Below are the code and all the weights of a small trained network. Each question names an input and a class and asks about switching units off, where a switched-off unit gives its printed mean instead of its output.

import numpy as np


def w(rows, s, z=0):
    codes = np.array(rows[::2]) - 128.0
    scale = np.full(codes.shape[1], s)
    scale[-1] = z or s
    return codes * scale


def norm(h):
    return h / np.sqrt((h * h).mean(-1, keepdims=True) + 1e-5)


def f(y):
    return np.maximum(y, 0)


def log_softmax(a):
    a = a - a.max(-1, keepdims=True)
    return a - np.log(np.exp(a).sum(-1, keepdims=True))


def net(x, mask):
    res = np.array(x, float).reshape(1, 8) / 4 @ E
    u = 0
    for l in range(4):
        y = f(norm(res) @ A[l][:, :-1].T + A[l][:, -1])
        res = res + np.where(mask[u : u + 3], y, B[l][:, -1]) @ B[l][:, :-1]
        u += 3
    return log_softmax(norm(res)[-1] @ U[:, :-1].T + U[:, -1])


A, B = {}, {}
E = w([
[136,125,131,128,122,130,128,137,128,127,119],'x0',
[135,124,129,132,133,125,128,119,120,125,132],'x1',
[131,131,132,122,131,132,126,133,126,126,128],'x2',
[73,188,133,213,70,254,78,186,14,134,149],'x3',
[123,129,125,135,131,124,127,123,135,134,136],'x4',
[142,77,164,40,18,218,40,11,143,182,161],'x5',
[72,240,239,124,34,45,40,83,106,110,106],'x6',
[125,127,122,129,132,126,121,127,126,135,128],'x7',
],0.0041)
A[0] = w([
[94,121,155,160,80,183,80,134,82,147,130,77],'L0N1',
[60,146,59,69,59,215,87,117,5,119,167,4],'L0N2',
[140,13,127,38,116,180,104,44,182,145,134,140],'L0N3',
],0.0027,0.0028)
B[0] = w([
[32,79,102,73,115,229,195,82,77,186,141,190],'L0N1',
[163,140,165,135,181,195,169,3,143,202,110,199],'L0N2',
[226,105,44,88,57,165,121,200,222,135,138,255],'L0N3',
],0.0043,0.0031)
A[1] = w([
[160,131,22,152,179,179,223,207,148,124,68,146],'L1N1',
[54,98,91,160,129,185,118,125,73,149,153,142],'L1N2',
[48,204,171,202,109,184,131,142,4,185,141,6],'L1N3',
],0.0037,0.0014)
B[1] = w([
[159,74,172,179,121,97,78,133,148,129,178,253],'L1N1',
[133,149,185,147,170,110,213,145,81,117,182,198],'L1N2',
[143,123,105,122,136,84,14,147,197,2,128,232],'L1N3',
],0.007,0.0048)
A[2] = w([
[125,114,133,125,145,190,148,110,113,147,158,5],'L2N1',
[91,241,197,138,133,2,147,118,131,105,62,95],'L2N2',
[133,170,215,49,4,121,68,22,105,171,105,101],'L2N3',
],0.0051,0.0028)
B[2] = w([
[88,160,14,80,126,111,172,103,58,178,25,150],'L2N1',
[68,188,131,31,154,202,216,1,80,240,80,231],'L2N2',
[204,44,105,247,226,92,174,252,154,112,203,254],'L2N3',
],0.0059,0.0051)
A[3] = w([
[143,95,82,33,108,253,147,18,116,150,165,222],'L3N1',
[43,209,94,137,50,101,98,133,62,85,54,2],'L3N2',
[106,127,95,212,92,221,124,188,36,168,134,112],'L3N3',
],0.0068,0.0021)
B[3] = w([
[58,178,79,55,65,173,114,132,83,160,34,254],'L3N1',
[129,66,92,97,5,78,79,55,216,101,122,187],'L3N2',
[67,240,255,107,167,167,125,48,43,94,133,236],'L3N3',
],0.0082,0.0059)
U = w([
[243,7,100,203,230,14,233,230,240,221,186,111],'0',
[11,235,180,24,190,224,236,36,6,218,12,219],'1',
[113,161,235,253,227,240,51,208,23,16,239,182],'2',
[17,196,160,133,7,47,21,21,219,21,79,3],'3',
[187,34,12,14,43,247,71,224,204,202,49,79],'4',
],0.0072,0.0042)

Each question gives the input, the list of numbers given to net, and the class t.
The units are the neurons (one row each of A and B). Each row of codes is followed by its name. A weight is (code - 128) times the scale printed after its matrix; where a second scale follows, it is the last column's (A, B and U).
mask holds one flag per neuron, layer by layer. A switched-off neuron (its flag False) gives its mean, the last column of its row in B, instead of its output. The means were averaged over made-up inputs and are rounded, as every weight is.
A unit's drop is (log p(t) with every unit on - log p(t) with that unit switched off) / (log p(t) with every unit on - log p(t) with every unit switched off).
The circuit of an input: a set's keep is (log p(t) with only the set's units on - log p(t) with every unit switched off) / (log p(t) with every unit on - log p(t) with every unit switched off). Starting from all 12 units, units are removed one at a time, each time the one whose removal leaves the highest keep (on an exact tie, the one counted first), for as long as the keep stays at least 0.8.
units of the circuit, in order: the units of the circuit, biggest drop first
k most important neurons: the k neurons with the biggest drops, biggest first
k most important neurons of layer l: the k neurons of layer l with the biggest drops, biggest first
drop when u is switched off: that unit's drop, to one decimal
input [7,-6,8,8,6,3,7,-8], class 2: units of the circuit, in order	[L2N3]
input [2,8,3,4,-3,0,3,4], class 3: 4 most important neurons	[L1N3, L2N3, L1N1, L3N2]
input [7,4,-4,-7,1,2,-2,5], class 4: 3 most important neurons	[L2N3, L3N3, L2N2]
input [-1,-2,6,-5,5,1,0,-2], class 4: 2 most important neurons	[L2N3, L3N3]
input [5,6,5,0,7,0,-6,-1], class 0: 3 most important neurons	[L1N1, L2N2, L3N3]
input [8,-5,-7,2,1,8,-7,3], class 1: units of the circuit, in order	[L1N3, L3N3]
input [8,-2,-5,1,-7,5,-8,1], class 1: 2 most important neurons	[L1N3, L3N1]
input [-4,5,0,4,-4,-2,1,5], class 3: 3 most important neurons	[L2N3, L1N3, L0N3]
input [4,-8,5,-8,-8,1,1,8], class 0: 3 most important neurons	[L2N2, L3N1, L0N3]
input [-5,0,-7,3,2,-6,7,-2], class 3: 2 most important neurons	[L3N2, L1N3]
input [-8,2,-6,1,-5,-4,-4,-4], class 2: 3 most important neurons	[L1N3, L2N3, L0N3]
input [3,7,-2,1,1,0,-7,0], class 2: 2 most important neurons of layer 1	[L1N1, L1N3]
input [-8,3,7,-2,0,0,8,5], class 1: 3 most important neurons	[L2N2, L1N1, L0N3]
input [7,3,-6,-8,7,7,8,0], class 0: most important neuron	[L2N3]
input [5,-5,3,-6,-4,8,2,-3], class 0: 2 most important neurons	[L2N3, L2N2]
input [2,3,2,2,6,2,1,0], class 2: 2 most important neurons of layer 2	[L2N3, L2N2]
input [6,5,7,6,1,4,7,8], class 2: drop when L2N3 is switched off	2.1
input [-6,3,-7,-6,-2,5,2,-4], class 0: drop when L2N3 is switched off	0.9
input [2,6,-4,-4,-2,-1,-1,-6], class 0: drop when L3N1 is switched off	0.3
input [-3,-1,-4,-2,-3,-3,8,6], class 1: units of the circuit, in order	[L2N2]
input [-4,2,8,-8,8,0,4,3], class 1: 2 most important neurons of layer 1	[L1N1, L1N3]
